In the rows, zero is written as 128.
Here are made-up objects, facts about them, and rows of numbers that follow some of those facts. Name the object behind each unnamed row.

Some facts about the objects:
bakim (σ treklur) (Ω b) (μ 122)
befes (σ vogem) (Ω b)
bekeske (σ begi) (Ω a)
biflok (σ begi) (Ω b)
biski (σ bikek) (Ω a) (μ 731)
bodra (σ vogem) (Ω a) (μ 283)
boven (σ brasti) (Ω b) (μ 731)
braklo (σ natrem) (Ω a) (μ 960)
brate (σ bikek) (Ω c) (μ 215)
brenuni (σ skupleflek) (Ω a)
briges (σ begi) (Ω c) (μ 709)
briklim (σ vogem) (Ω c)
brutrek (σ begi) (Ω a) (μ 926)
bufu (σ natrem) (Ω b)
buguk (σ trila) (Ω c) (μ 215)
busku (σ skupleflek) (Ω c) (μ 960)
debre (σ resil) (Ω c) (μ 960)
diluskik (σ meklol) (Ω a) (μ 798)
drarur (σ begi) (Ω b) (μ 960)
drekol (σ stema) (Ω b) (μ 122)
dretrim (σ duban) (Ω b) (μ 283)
drimun (σ ruziklu) (Ω a)
drofik (σ dusem) (Ω a) (μ 926)
drotus (σ bikek) (Ω a)
figro (σ dusem) (Ω a) (μ 709)
flaflenok (σ dusem) (Ω b) (μ 215)
flatrin (σ resil) (Ω b)
flemu (σ trila) (Ω a) (μ 798)
flunuk (σ rosek) (Ω b) (μ 960)
flusa (σ vogem) (Ω c) (μ 427)
foflim (σ ruziklu) (Ω a) (μ 731)
fotrir (σ ruziklu) (Ω c) (μ 926)
gastur (σ druno) (Ω a)
gesim (σ duban) (Ω a) (μ 731)
goleklu (σ sigir) (Ω b) (μ 709)
gragron (σ druno) (Ω c) (μ 283)
gralino (σ rosek) (Ω a) (μ 798)
gredreklan (σ begi) (Ω a) (μ 283)
grigru (σ bikek) (Ω b)
grobral (σ duban) (Ω b)
grume (σ druno) (Ω a) (μ 122)
gugam (σ stema) (Ω a) (μ 731)
gupar (σ ruziklu) (Ω c) (μ 427)
gupos (σ rosek) (Ω b)
kezil (σ vogem) (Ω b) (μ 215)
klaplir (σ nebraskin) (Ω b)
klelin (σ dusem) (Ω c) (μ 283)
klesko (σ natrem) (Ω b) (μ 215)
klestom (σ treklur) (Ω a) (μ 215)
klezi (σ duban) (Ω b) (μ 215)
klogim (σ rosek) (Ω a)
kloklel (σ skupleflek) (Ω b) (μ 926)
klostil (σ begi) (Ω b) (μ 122)
kludrele (σ nebraskin) (Ω c) (μ 283)
klutram (σ trila) (Ω a) (μ 122)
kodri (σ trila) (Ω c) (μ 427)
kogromi (σ ruziklu) (Ω a) (μ 122)
kudutun (σ nebraskin) (Ω b) (μ 122)
lanoflon (σ natrem) (Ω c) (μ 283)
leflo (σ skupleflek) (Ω b) (μ 731)
leklezur (σ rosek) (Ω c) (μ 427)
lemi (σ meklol) (Ω c)
letron (σ brasti) (Ω a) (μ 122)
linabo (σ resil) (Ω b) (μ 215)
mikler (σ stema) (Ω c) (μ 427)
mogral (σ ruziklu) (Ω a) (μ 709)
moko (σ nebraskin) (Ω a)
mosi (σ dusem) (Ω a) (μ 427)
mufum (σ begi) (Ω a) (μ 731)
nare (σ druno) (Ω c) (μ 798)
nesku (σ begi) (Ω c) (μ 427)
nipim (σ rosek) (Ω a) (μ 122)
nitren (σ brasti) (Ω c) (μ 709)
pabok (σ duban) (Ω c) (μ 709)
plaskil (σ dusem) (Ω a) (μ 798)
plegru (σ natrem) (Ω a)
plidri (σ druno) (Ω c)
plimus (σ skupleflek) (Ω b)
pogrum (σ duban) (Ω b) (μ 926)
posero (σ resil) (Ω a) (μ 283)
pusko (σ dusem) (Ω c) (μ 960)
rafusku (σ meklol) (Ω b) (μ 122)
raza (σ natrem) (Ω a) (μ 731)
riflek (σ duban) (Ω a)
ririm (σ brasti) (Ω c) (μ 215)
robretrok (σ vogem) (Ω b) (μ 709)
robri (σ skupleflek) (Ω b) (μ 215)
roluki (σ rosek) (Ω a) (μ 926)
rukur (σ brasti) (Ω c) (μ 960)
saplon (σ vogem) (Ω b) (μ 731)
saskam (σ bikek) (Ω b) (μ 960)
simus (σ druno) (Ω b) (μ 215)
skebas (σ sigir) (Ω b)
skenes (σ begi) (Ω c)
skiko (σ meklol) (Ω a)
skisker (σ treklur) (Ω a) (μ 709)
skobruskam (σ skupleflek) (Ω a) (μ 283)
skoge (σ brasti) (Ω b)
skubegror (σ ruziklu) (Ω a) (μ 283)
stibriskis (σ dusem) (Ω b) (μ 122)
stigek (σ stema) (Ω a) (μ 215)
stogrom (σ vogem) (Ω b) (μ 798)
stopi (σ treklur) (Ω a)
stubro (σ resil) (Ω a)
studro (σ skupleflek) (Ω a) (μ 427)
stumik (σ vogem) (Ω c) (μ 960)
stutama (σ treklur) (Ω a) (μ 960)
tegrik (σ nebraskin) (Ω a) (μ 215)
teste (σ rosek) (Ω c) (μ 215)
tidoskur (σ duban) (Ω c)
totarol (σ druno) (Ω c) (μ 427)
tredruk (σ duban) (Ω b) (μ 122)
trikoflur (σ treklur) (Ω c) (μ 427)
tritru (σ ruziklu) (Ω a) (μ 798)
troko (σ skupleflek) (Ω b) (μ 798)
tronalel (σ skupleflek) (Ω c) (μ 709)
trufos (σ resil) (Ω c) (μ 731)
truplugar (σ begi) (Ω a) (μ 215)
vagamun (σ bikek) (Ω a) (μ 122)
vapluk (σ brasti) (Ω a) (μ 427)
vimok (σ vogem) (Ω a) (μ 122)
vitram (σ duban) (Ω b) (μ 960)
vobrun (σ ruziklu) (Ω a) (μ 215)
vonas (σ skupleflek) (Ω c) (μ 122)
vuskom (σ vogem) (Ω b) (μ 926)
zatrin (σ rosek) (Ω c) (μ 731)
zeki (σ dusem) (Ω c) (μ 731)
zivam (σ stema) (Ω b) (μ 709)
zufle (σ rosek) (Ω c) (μ 709)

Some objects and their rows:
[140 120 117 119 122 136 113 122 118 129 123 143 140 115 106 107 140 128
 117 140 127 137 131 143 106 120 146 134 122 113 114  99 119 139 113 126
 111 148 137 153 147 107 136 111 111 144 114 120 143 126 136 121 136 160] : brate
[185 131 117 109 134 142 111 155 138 120 150 108 130 104 134 136  95 137
 140 128 118  99 142 115 116 138 110 149 159  94  96  96 122 126  88 145
 117 134  87 139 156 120 152 125  87 135 113 109 157 115 142 133 149 102] : klaplir
[161 133 115 116 118 141 117 154 133 124 151 111 139 103 128 119 119 142
 135 142 112 102 124 128 111 157 131 129 143 115 106  85 134 127 104 136
 106 142 108 150 156 133 135 119 117 146 118 109 152 122 151 151 136 130] : drekol
[168 145 119 132 103 136 115 136 139 118 151 124 132 117 141 116 110 140
 123 131 130  97 134 129 123 152 106 153 153 110  96  86 126 105  92 149
 104 145 128 140 140 127 135 129 107 136 115 119 128 136 148 131 123 151] : vagamun
[163 133 130 105 137 127 125 147 136 123 144 106 133 100 128 125 119 138
 126 147 115  95 141 121 116 140 119 135 146  89 110  84 133 129  93 132
 103 141 108 147 156 119 148 115 118 149 116 112 150 115 151 137 157 121] : tredruk
[154 131  98 112 121 141 104 158 130 119 140 122 124 107 124 113 110 138
 137 130 131 119 138 125 115 149 131 122 143 121 106  88 136 124 116 150
  96 131 110 160 165 130 121 119 107 125 113 120 168 125 133 155 130 133] : stibriskis
[138 104 108 117 117 149 104 141 110 108 127 161 147 121 103 155 128 114
 139 119 127 138 134 125 120 117 148 132 126 123 109 140  95 147 105 126
 126 144 162 129 144 125 138 123 116 133 115 126 137  90 148  97 124 116] : zufle
[157 101 125 104 132 155 147 132 115 113 124 138 145  87 127 126 154 133
 103 144 128 117 118 169 107 145 137 109 137  97 125  81 140 153 117 122
 105 156 126 155 155 132 125  99 129 179 122 112 124 107 150 113 162 141] : pogrum
[144 142 122 121 117 126  87 143 128 134 149 116 147 135 113 119 111 120
 140 134 118 113 138 108 116 120 139 146 128 123 123 116 113 129 101 131
 123 131 129 139 145 103 156 136 115 115 116 115 161 131 145 143 122 125] : tidoskur
[ 92  99  66  88 135 219 127 178  97  90 106 139 160 149  83 118 164 130
  76 167 131  78 116 154 158 112  68  88  78  56 107 114  46 138 125 117
 100 128  75 234  92 157 191  63 151 109  70 128 135  54 152 145 142 156] : saplon
[131 123 104 116 120 155 119 122 116  79 113 167 138 109 107 145 138 129
 106 126 132 136 135 163 120 142 129 116 145 105 119 132  94 136  95 126
 123 155 161 139 124 142 105 110 129 143 106 133 116  93 134  90 124 140] : stutama
[141 111  99 124 113 156 101 113 110 113 116 148 155 123 100 126 134 119
 108 140 111 142 124 148 101 125 143 117 119 124 129 130 105 143 112 107
 126 159 148 142 125 123 142 110 130 154 104 121 137 100 136 101 127 146] : trufos
[178 110 123 122 133 118 116  95 125 116 112 167 118  97 119 157 114 122
 128 112 121 179 146 140  84 120 176 148 166 121 113 129 134 149 100 116
 143 171 182  84 157 101  99 125  97 180 118 121 130 107 132  51 150 111] : busku
[131 137 124 114 119 138 115 118 119 101 127 141 131 110 118 111 132 140
 105 136 139 119 132 157 114 153 128 131 144 108 117 106 114 123  93 140
 102 141 144 157 141 124 115 111 131 142 116 126 127 133 137 116 125 157] : tegrik
[150 133 145 119 120 114 135  98 120 102 123 149 123  83 123 124 136 136
 113 128 148 150 131 169  97 160 165 127 160 130 126  94 154 129 101 125
 109 158 182 124 164 123  83 125 130 166 135 132 121 144 135  99 129 148] : brutrek
[168 134 127 127 116 149 133 122 133 112 139 133 131 115 138 116 121 140
  96 134 133 112 136 149 121 141  98 145 153 105 103  92 128 112  96 146
 113 150 123 136 134 121 119 123 112 149 111 117 121 129 138 116 140 149] : gralino
[154 153 141 138  98  91  95 116 135 140 149 115 148  98 126 116 132 123
 144 136  98 137 120 112  78 156 189 139 147 151 145 110 159 128  93 107
 120 163 172 103 170  97 128 147 138 167 139 118 161 153 156 133 123 128] : vonas

Name these rows:
No name comes twice in this set of rows, the named rows included.
[110  87  42 105 115 223 131 211 109  95 124 155 156 146  89 148 149 128
 111 146 132  75 120 126 178 108  69 103  85  70  75 108  44 131 127 141
  83 126  94 220 104 180 181  73 121  99  74 134 127  33 163 137 120 151] => robretrok
[108 112  97 133 139 184 169 220 116 117 140  96 133 197  75 129 124 104
  66 148 172  83 133  96 224  75  52 117  46  78 107  69  88  93 141 134
 111 112  82 223  68 116 171 121 158  66  90 132 146  80 198 203 148 115] => vogem

Now the same objects, written a new way:
Some objects and their rows:
[121 146 103 164  85  25 127 114 145 122 110  67 192 135 160 110 145 134
  77 116 128  96 103 153 150 130] : bodra
[124 154 157 144 109 194  91 125 122 118 128  70  97 149 168 139 148 119
  91 120 140  99 100 144 157 110] : nitren
[112 176  88 150  74 157 112 120 139 111 100  84 223 125 137 158 143 150
  88 128 112 113  83 180 135 141] : skobruskam
[ 98 111 121 163  98 173 135  88 183 108 116  65 158 174 191 154 164 164
  78  95 120  99 109 191 112 115] : roluki
[144 128 119 165 100 160  97 121 147 119 107  92 161 100 132 142 155 120
  79 121 134 113 134 169 162 121] : flaflenok
[143 127 117 164  98 159  95 122 148 120 110  89 159 100 133 138 155 121
  79 122 134 111 131 173 160 123] : linabo
[123 150 164 158  97 199 110 102 114 115 118  65 104 139 181 141 144 122
  88 115 141 115 119 126 143 119] : figro
[114 144 127 166  99 164 116 107 132 110  94  71 123 141 166 129 146 138
  81 123 130 107 124 154 131 122] : skiko
[119 165 134 166 115 158 105 127 121 107  80  89 157 136 159 145 151 127
  82 110 140 111 141 157 145 101] : meklol
[107  78  72 132  84 143 115  98 136 111  69  82  83 150 148 131 170 139
  81 112 127 103  74 186  88  84] : pogrum
[114 144 127 165  99 165 116 107 132 110  93  71 124 141 167 130 146 137
  81 123 130 107 124 154 130 122] : stopi
[ 97 149 110 157  69 163  94 147 143 106  84  82 176 138 152 165 153 166
  91 110 114  93  66 207  91  99] : kloklel
[126 129 134 167  96 160 101 127 140 110  98  78 115 128 150 134 151 136
  83 117 134  99 123 182 126 103] : skebas
[124 153  74 144 104 122 108 123 155 117 106  94 187 150 136 145 161 130
  84 124 127  98 109 171 164 119] : kludrele
[136 128  83 175  86 180  84 128 148 107 104  77 112 140 171 101 160 136
  90 133 145  84 169 185 113 112] : biflok
[119 149 102 151 115 147 101 135 139 111 107  71 123 148 145 142 149 131
  84 128 128  92 117 168 145 115] : totarol
[131 142 109 163 101 163 110 103 140 120 106  83 169 112 150 132 149 123
  78 128 131 119 132 144 164 142] : klestom

Name these rows:
No name comes twice in this set of rows, the named rows included.
[106 173 115 157  84 180 105 131 124 105 101  61 159 123 146 155 132 151
  88 132 112 106  90 177 116 137] => studro
[117 149 127 158 108  44 102 149 137 119 119  50 121 143 155 109 137 132
  81 123 128  75  96 166 147 116] => flusa
[132 156 126 158  80 187  81 142 139 117 113  87 188  86 120 153 142 138
  86 131 118 110  89 196 148 135] => robri
[114 109  90 121 110 170 105 102 125 115  88  76  55 149 134 114 155 123
  81 137 127 102  74 169 133 109] => tidoskur
[106 120 127 171  81  31 110 141 149 116  93  65 146 148 175 117 154 150
  81  97 130  77  85 182 105  89] => vuskom
[103 173 135 159  82 195 103 128 123 107  96  69 153 127 154 146 133 154
  88 131 114 107  82 176 119 134] => brenuni
[140 142  57 172  91 182  93 104 148 117 113  81 166 123 170  98 157 123
  86 145 141 104 178 147 149 151] => truplugar
[128 150  50 159 104 165  84 137 148 108 113  69 120 159 165 108 157 132
  92 144 138  77 162 172 130 124] => nesku
[129 115 169 168  99 190 120  98 190 109 122  87 134 150 154 131 159 154
  77 106 129  96 116 230 144 108] => flunuk
[106 199 144 158  95 193  89 150 112 104  81  86 193 119 143 163 136 146
  91 120 122 110  93 182 131 115] => skupleflek
[125  88 104 135  93 168 107  99 125 112  84  76  51 126 134 117 155 125
  79 126 132 109  89 183 113 100] => grobral

Now the same objects, written a new way:
Known rows:
[127 132 131 130 128 132 120 128 130 123 131 133 128 140 119 132 127 129
 124 129 128 136 125 130 127 131 134 128 124 130 126 128 132 127 127 123
 125 116 131 127 127] : lemi
[131 128 120 131 132 127 126 125 129 124 137 125 129 116 140 116 124 123
 127 133 109 123 137 120 125 123 128 135 146 142 129 121 125 128 129 114
 125 115 125 127 138] : mogral
[112 141 115 111 121 140 149 132 137  88 118 106 121 145 133 138 132 146
 133 134 153 111 123 130 126 110 131  94 116 113 141 138 124 123 122 156
 139 125 122 126 135] : begi
[135 124 132 142 128 123 150 128 132 133 127 126 115  85 140 118 123 119
 129 125 168 117 135 136 129 164 131 147 117 136 138 117 123 126 136  95
 123 139 124 131 136] : saplon
[128 127 121 104 112 128 134 128 130 116 122 107 131 120 118 136 130 141
 139 130 170 132 120 135 126 120 137 116 127 135 135 140 118 131 116 154
 128 122 123 145 135] : druno
[123 130 126 139 128 132 127 127 135 117 123 138 127 107 121 132 126 116
 123 127 104 134 145 128 132 119 134 128 145 137 128 126 132 128 121 119
 118  98 127 130 137] : goleklu
[142 125 131 148 137 120 134 129 133 148 112 128 139 130 129 141 122 131
 129 121 124 166 124 122 132 118 100 143 120 113 132 107 133 135 139 132
 141 138 118 134 126] : kloklel
[122 135 126 138 139 142 151 130 132 112 123 139 116 148 141 123 125 131
 126 125  96 104 121 125 133 129 113 112 130 114 140 116 132 123 141 131
 141 145 124 111 133] : klostil
[131 124 129 122 130 130 127 126 119 136 137 130 130 139 128 119 128 130
 130 124  99 113 119 121 132 127 127 126 152 139 121 127 123 131 134 129
 124 128 131 118 127] : nipim
[124 131 135 123 126 129 116 129 125 133 129 143 127 147 119 134 131 131
 125 132 141 131 125 135 125 133 128 128 109 115 125 139 134 122 123 136
 132 140 137 132 114] : buguk
[129 125 137 134 123 118 141 129 128 143 123 135 113  89 135 121 131 121
 129 128 188 110 139 144 127 159 131 144  98 117 133 134 128 121 128 113
 130 160 133 134 118] : kezil
[124 126 123 130 130 122 117 131 127 128 130 112 132 118 132 133 133 117
 124 128 120 127 140 126 122 120 141 125 127 123 117 129 133 133 122 125
 125 121 127 123 123] : vapluk
[128 125 132 129 127 126 128 127 124 142 124 147 123 124 128 126 130 124
 129 127 130 116 131 137 127 132 120 128 120 114 132 134 135 123 124 146
 137 162 132 136 119] : linabo
[136 125 128 125 132 132 118 125 122 133 142 139 129 147 130 118 123 126
 129 129 101 127 116 130 123 142 130 131 131 139 134 120 132 127 130 132
 130 146 125 131 134] : tidoskur
[127 127 132 127 129 136 114 127 124 124 136 139 132 147 115 130 128 125
 124 126  99 136 122 128 129 132 140 125 139 139 123 128 131 129 127 124
 118 114 131 124 129] : zatrin
[127 128 121 105 112 127 135 128 131 115 122 107 132 118 119 137 130 141
 139 129 170 132 121 134 126 120 137 115 125 136 135 140 118 131 116 153
 127 120 122 145 136] : treklur
[127 128 121 104 113 127 135 128 131 116 121 105 132 119 118 137 130 141
 139 130 173 133 120 134 127 120 137 115 126 136 135 140 117 130 115 153
 127 120 123 144 136] : stema

Which object is each row?
No name comes twice in this set of rows, the named rows included.
[126 134 126 135 130 134 118 127 134 114 134 134 130 131 121 130 125 124
 122 133 110 145 135 126 127 127 137 132 134 141 129 124 131 127 125 111
 118  96 128 129 136] => nitren
[131 131 136 137 126 124 134 129 133 127 133 120 119 106 131 126 126 125
 126 130 184 129 131 137 124 163 141 147 102 135 132 124 123 124 133  90
 120 124 130 130 129] => briklim
[136 120 131 130 132 134 133 125 121 138 132 145 126 133 126 117 124 124
 131 121  87 115 118 128 133 137 125 125 150 138 133 118 127 130 134 135
 128 147 125 126 134] => tredruk

Now the same objects, written a new way:
Known rows:
[128  76 173 185  53  61 123  68 192 105 153 155 162 130 109] : skupleflek
[122 120 179 176  84 121 165 154 104 100 117 147 133  98 118] : drotus
[111 154 167 161 101 113 178 102  40 108  97 151 123 101 145] : pogrum
[156 103 184 164  72 122 179 166 106 117 103 144 163  93  93] : bodra
[102 120 172 160  92 111 172 116  71 100 107 134 102  70 109] : tredruk
[126 156 187 185  69  99 150  86  99 128 143 155 138 126 128] : kloklel
[117  88 164 170 121 107 150 112 139 104 105 158 144 101 123] : treklur
[122 118 179 175  84 120 164 154 105 100 117 147 133  98 118] : moko
[ 98 131 176 198 108 125 153 175  97 109 122 136 145 130 120] : teste
[119 119 178 177  85 121 166 156 101 100 115 144 132 100 120] : drimun
[121 121 176 176  89 114 167 162 101 101 123 147 129  99 120] : flemu
[141 152 182 171 109 128 132 154 106  99 135 155 116  81 124] : biflok
[146 149 172 171 105 128 143 175 104  86 135 165 125  96 132] : truplugar
[111 124 195 184  52  95 150  99 124 107 155 149 129  92  88] : vonas
[107 123 157 200 105 137 142 179 107  98 110 129 171 148 120] : zufle
[118 124 167 177  92 110 157 160  94  94 124 142 149 109 116] : buguk
[145 122 185 154  92 111 178 126  78 133 106 158 155 103  64] : flusa

Name these rows:
No name comes twice in this set of rows, the named rows included.
[142 149 185 171 100 133 144 160 108  90 133 167 118  83 127] => bekeske
[123 126 206 184  41  94 145  94 117 106 133 154 160 114 114] => busku
[ 93 115 180 202  96 136 149 179 119 100 125 125 141 105 109] => zatrin
[102 136 188 184 117 122 152 125  81 129 107 154 136 147  90] => leklezur
[144  99 173 172  79 126 169 182 122 115 123 118 148  63  86] => saplon
[123 100 173 190  50  97 133 143 149  99 151 120 142 102 103] => leflo
[119 161 184 177  98 129 177 118  69 117 112 167 130 114 140] => drofik
[109  95 155 164  71 116 173 166  94  69 102 126 129  78 123] => gesim
[146 146 153 172 104 133 126 170 106  73 127 155 159 111 126] => briges
[143 189 191 170 113 140 156 122  76 107 131 190 118  97 147] => brutrek
[155 142 173 160 151 130 113 122 146  84 133 198 118  73 138] => begi
[140 133 177 175  92 138 140 179 126  77 137 154 120  71 121] => mufum
[144 125 206 167  69 124 180 134  89 124 107 152 166  77  99] => stumik
[114 108 133 163  81 112 160 157  75  64  92 127 167 118 127] => pabok

